Below are the code and all the weights of a small trained network. Each question names an input and a class and asks about switching units off, where a switched-off unit gives its printed mean instead of its output.

import numpy as np


def w(rows, s, z=0):
    codes = np.array(rows[::2]) - 128.0
    scale = np.full(codes.shape[1], s)
    scale[-1] = z or s
    return codes * scale


def f(y):
    return y / 2 * (1 + np.tanh(0.7978845608 * (y + 0.044715 * y**3)))


def log_softmax(a):
    a = a - a.max(-1, keepdims=True)
    return a - np.log(np.exp(a).sum(-1, keepdims=True))


def net(x, mask):
    res = np.array(x, float).reshape(1, 8) / 4 @ E
    y = f(res @ A[0][:, :-1].T + A[0][:, -1])
    res = res + np.where(mask, y, B[0][:, -1]) @ B[0][:, :-1]
    return log_softmax(res[-1] @ U[:, :-1].T + U[:, -1])


A, B = {}, {}
E = w([
[133,230,139,116,139,81,54],'x0',
[192,167,84,204,100,182,91],'x1',
[176,165,91,72,154,186,187],'x2',
[145,118,45,146,202,7,254],'x3',
[77,154,118,230,224,174,137],'x4',
[188,57,150,114,206,136,24],'x5',
[152,148,167,177,87,98,137],'x6',
[184,105,174,158,173,154,170],'x7',
],0.0072)
A[0] = w([
[224,179,115,181,152,129,233,169],'neuron 1',
[170,152,149,77,206,104,30,194],'neuron 2',
[77,139,200,84,109,122,124,155],'neuron 3',
[45,138,155,226,113,96,145,173],'neuron 4',
[131,125,158,130,80,137,99,104],'neuron 5',
[44,46,142,107,72,172,183,185],'neuron 6',
[179,114,118,146,225,87,97,251],'neuron 7',
[82,73,184,102,57,175,194,174],'neuron 8',
[220,147,220,194,86,199,94,199],'neuron 9',
[149,122,117,92,105,115,209,169],'neuron 10',
[168,135,89,37,194,139,145,254],'neuron 11',
[142,220,133,135,163,152,112,154],'neuron 12',
[152,155,98,94,115,56,57,195],'neuron 13',
[135,72,137,193,198,132,103,179],'neuron 14',
[98,153,110,224,94,136,54,193],'neuron 15',
[41,217,113,129,2,116,150,217],'neuron 16',
[106,111,197,65,56,125,70,177],'neuron 17',
[104,89,198,37,110,180,167,160],'neuron 18',
[140,109,178,219,61,191,147,177],'neuron 19',
],0.0078,0.0035)
B[0] = w([
[181,124,123,95,110,119,163,237],'neuron 1',
[116,91,204,117,161,191,116,226],'neuron 2',
[124,117,167,170,143,85,117,170],'neuron 3',
[83,160,166,220,123,112,189,197],'neuron 4',
[148,204,156,172,91,127,100,159],'neuron 5',
[157,139,75,221,217,92,110,199],'neuron 6',
[14,57,147,78,95,215,132,223],'neuron 7',
[209,110,10,254,173,111,111,198],'neuron 8',
[134,139,167,140,109,186,127,254],'neuron 9',
[171,101,115,132,140,68,111,185],'neuron 10',
[177,84,114,52,205,142,137,220],'neuron 11',
[152,155,111,51,123,110,93,173],'neuron 12',
[88,89,193,116,96,75,122,194],'neuron 13',
[94,134,58,103,127,170,157,199],'neuron 14',
[125,137,136,142,68,143,207,218],'neuron 15',
[167,171,189,125,138,41,137,253],'neuron 16',
[152,147,219,137,165,129,76,231],'neuron 17',
[163,148,111,141,185,95,59,192],'neuron 18',
[183,200,74,157,90,170,166,217],'neuron 19',
],0.0072,0.0076)
U = w([
[157,46,98,95,125,92,165,178],'0',
[13,186,145,194,156,82,248,58],'1',
[233,104,74,195,198,81,47,2],'2',
[94,112,150,35,224,187,111,190],'3',
[176,217,102,93,137,51,196,208],'4',
[153,149,209,147,46,102,82,134],'5',
[188,219,97,162,27,255,186,85],'6',
],0.0075,0.0017)

Each question gives the input, the list of numbers given to net, and the class t.
The units are the neurons (one row each of A and B). Each row of codes is followed by its name. A weight is (code - 128) times the scale printed after its matrix; where a second scale follows, it is the last column's (A, B and U).
mask holds one flag per neuron, in row order. A switched-off neuron (its flag False) gives its mean, the last column of its row in B, instead of its output. The means were averaged over made-up inputs and are rounded, as every weight is.
A unit's drop is (log p(t) with every unit on - log p(t) with that unit switched off) / (log p(t) with every unit on - log p(t) with every unit switched off).
The circuit of an input: a set's keep is (log p(t) with only the set's units on - log p(t) with every unit switched off) / (log p(t) with every unit on - log p(t) with every unit switched off). Starting from the 12 units with the biggest drops (on a tie, the unit counted first), units are removed one at a time, each time the one whose removal leaves the highest keep (on an exact tie, the one counted first), for as long as the keep stays at least 0.8.
units of the circuit, in order: the units of the circuit, biggest drop first
most important unit: the unit with the biggest drop
top k neurons: the k neurons with the biggest drops, biggest first
drop of u: that unit's drop, to one decimal
input [5,-5,-3,2,4,3,-4,-6], class 3: most important unit	neuron 2
input [7,3,6,-1,-8,0,-8,-8], class 3: units of the circuit, in order	[neuron 11; neuron 2]
input [-2,3,3,-3,2,-7,-5,-4], class 4: units of the circuit, in order	[neuron 16; neuron 7]
input [-4,0,5,-1,-1,-3,4,-7], class 2: units of the circuit, in order	[neuron 8; neuron 6; neuron 15; neuron 7]
input [-7,-5,2,6,3,-8,-8,-3], class 2: top 2 neurons	[neuron 6; neuron 8]
input [3,7,3,-3,-2,-5,-6,-8], class 4: top 2 neurons	[neuron 16; neuron 7]
input [7,-7,-2,0,1,7,3,-5], class 3: units of the circuit, in order	[neuron 2; neuron 7]
input [-3,-6,-8,-7,2,-3,7,-1], class 1: top 2 neurons	[neuron 4; neuron 15]
input [-5,0,-7,5,1,7,8,-3], class 1: top 2 neurons	[neuron 4; neuron 11]
input [1,3,-3,-5,8,8,-5,-2], class 3: top 3 neurons	[neuron 2; neuron 7; neuron 8]
input [3,7,4,-6,-7,1,-8,2], class 5: drop of neuron 5	0.3
input [-6,-1,5,3,-1,1,-1,1], class 2: drop of neuron 15	0.2
input [8,-5,2,6,-6,4,6,-1], class 3: drop of neuron 2	0.1
input [6,5,-1,-6,2,8,-3,-2], class 3: units of the circuit, in order	[neuron 2]
